Below is a small trained network, with its code and all its weights. Each question gives an input and a target symbol and asks what happens when units are switched off, that is, made to give their printed mean instead of their output.

import numpy as np


def w(rows, s, z=0):
    codes = np.array(rows[::2]) - 128.0
    scale = np.full(codes.shape[1], s)
    scale[-1] = z or s
    return codes * scale


def f(y):
    return np.maximum(y, 0)


def softmax(a):
    e = np.exp(a - a.max(-1, keepdims=True))
    return e / e.sum(-1, keepdims=True)


def log_softmax(a):
    a = a - a.max(-1, keepdims=True)
    return a - np.log(np.exp(a).sum(-1, keepdims=True))


def net(x, mask):
    ids = ['ΓΔΘΣΦαεζλμξπτψ'.index(c) for c in x.split()]
    T = len(ids)
    res = E[ids] + P[:T]
    r = res
    for j in range(2):
        rows = slice(3 * j, 3 * j + 3)
        q, k, v = (r @ M[0][rows].T for M in (Q, K, V))
        z = softmax(np.where(np.tri(T) > 0, q @ k.T / 3**0.5, -1e9)) @ v
        o = O[0][rows]
        res = res + np.where(mask[j], z, o[:, -1]) @ o[:, :-1]
    y = f(res @ A[0][:, :-1].T + A[0][:, -1])
    res = res + np.where(mask[2:10], y, B[0][:, -1]) @ B[0][:, :-1]
    return log_softmax(res[-1] @ U[:, :-1].T + U[:, -1])


Q, K, V, O, A, B = {}, {}, {}, {}, {}, {}
E = w([
[124,211,164,48],'Γ',
[134,206,77,90],'Δ',
[250,142,198,202],'Θ',
[85,177,74,84],'Σ',
[151,29,105,239],'Φ',
[177,70,43,121],'α',
[142,101,22,142],'ε',
[113,107,40,140],'ζ',
[35,106,40,140],'λ',
[72,90,127,171],'μ',
[126,97,61,135],'ξ',
[77,122,56,59],'π',
[66,137,184,45],'τ',
[101,103,186,155],'ψ',
],0.016)
P = w([
[215,45,55,83],'0',
[149,174,119,196],'1',
[105,36,97,65],'2',
[159,184,115,169],'3',
[69,65,107,38],'4',
[175,179,147,184],'5',
[48,27,127,88],'6',
[185,188,156,172],'7',
[30,11,126,122],'8',
[189,180,147,179],'9',
],0.011)
Q[0] = w([
[111,186,247,164],'h1',
[213,90,49,124],'h1',
[138,254,122,170],'h1',
[109,250,120,165],'h2',
[141,76,168,128],'h2',
[183,121,127,151],'h2',
],0.0094)
K[0] = w([
[205,156,240,180],'h1',
[160,98,148,134],'h1',
[157,224,245,158],'h1',
[105,154,165,156],'h2',
[156,109,139,123],'h2',
[162,154,157,156],'h2',
],0.012)
V[0] = w([
[110,217,96,72],'h1',
[159,87,163,172],'h1',
[133,183,253,112],'h1',
[197,160,100,119],'h2',
[166,97,116,84],'h2',
[95,117,71,86],'h2',
],0.011)
O[0] = w([
[140,127,18,78,150],'h1',
[104,138,53,115,85],'h1',
[80,39,61,156,8],'h1',
[157,124,92,113,117],'h2',
[129,134,254,75,140],'h2',
[66,227,183,124,199],'h2',
],0.0093,0.016)
A[0] = w([
[113,141,137,17,65],'n1',
[187,125,188,147,151],'n2',
[207,76,116,99,252],'n3',
[132,76,160,122,205],'n4',
[164,45,141,107,147],'n5',
[186,159,80,165,37],'n6',
[245,156,92,186,204],'n7',
[69,186,99,139,13],'n8',
],0.013,0.0032)
B[0] = w([
[51,76,112,174,253],'n1',
[95,156,107,71,176],'n2',
[14,181,147,117,139],'n3',
[2,251,22,149,135],'n4',
[106,118,123,28,133],'n5',
[227,95,81,171,147],'n6',
[155,45,165,92,164],'n7',
[213,78,113,195,211],'n8',
],0.007,0.015)
U = w([
[79,139,17,111,76],'Γ',
[169,130,60,107,102],'Δ',
[125,40,129,100,121],'Θ',
[121,139,50,159,140],'Σ',
[176,19,242,151,63],'Φ',
[165,107,156,61,2],'α',
[195,102,165,96,87],'ε',
[169,99,165,131,54],'ζ',
[161,206,93,223,53],'λ',
[106,78,190,254,102],'μ',
[165,116,145,88,50],'ξ',
[74,203,91,35,225],'π',
[42,77,132,198,99],'τ',
[41,83,143,187,162],'ψ',
],0.0081,0.005)

Each question gives the input, a string of symbols that net reads in full, and the target symbol t.
The units are the heads (3 rows each of Q, K, V and O) and the neurons (one row each of A and B). Each row of codes is followed by its name. A weight is (code - 128) times the scale printed after its matrix; where a second scale follows, it is the last column's (O, A, B and U).
mask holds one flag per unit, heads first, then neurons. A switched-off unit (its flag False) gives its mean, the last column of its rows in O or B, instead of its output. The means were averaged over made-up inputs and are rounded, as every weight is.
A unit's drop is (log p(t) with every unit on - log p(t) with that unit switched off) / (log p(t) with every unit on - log p(t) with every unit switched off).
The circuit of an input: a set's keep is (log p(t) with only the set's units on - log p(t) with every unit switched off) / (log p(t) with every unit on - log p(t) with every unit switched off). Starting from all 10 units, units are removed one at a time, each time the one whose removal leaves the highest keep (on an exact tie, the one counted first), for as long as the keep stays at least 0.8.
units of the circuit, in order: the units of the circuit, biggest drop first
most important unit: the unit with the biggest drop
k most important neurons: the k neurons with the biggest drops, biggest first
drop when u is switched off: that unit's drop, to one decimal
input π ψ α, target π: 2 most important neurons => n2, n8
input λ λ Δ Θ, target Θ: units of the circuit, in order => h2, h1, n5
input Σ λ μ Δ, target Δ: most important unit => h1
input λ α λ λ, target λ: 3 most important neurons => n8, n7, n1
input π Σ ε, target π: units of the circuit, in order => h1, n8, h2
input Γ λ ζ, target π: units of the circuit, in order => h1, n8, n2
input λ Φ λ ε π τ λ λ Θ, target π: units of the circuit, in order => n2, n8
input Σ μ Θ, target π: 2 most important neurons => n4, n3
input λ λ Φ π π Φ ξ, target π: 2 most important neurons => n8, n2
input Σ π ε, target π: units of the circuit, in order => h1, n8, n2
input λ λ λ λ, target λ: 2 most important neurons => n8, n1
input π ξ ζ, target π: units of the circuit, in order => h1, n8, h2
input Σ λ Σ ξ π μ π, target ψ: units of the circuit, in order => n1, h2
input ζ λ λ π ζ Γ ψ, target π: most important unit => n2
input λ α Δ Σ λ Δ Σ λ ψ, target π: 3 most important neurons => n2, n8, n4
input Σ λ λ λ ψ π μ, target π: 2 most important neurons => n2, n8
input π Σ Σ Γ ε λ λ λ Φ, target π: drop when n1 is switched off => 0.1
input π π ζ λ λ λ Φ, target π: drop when n8 is switched off => 0.1
input ε Δ ξ, target π: drop when h1 is switched off => 0.2
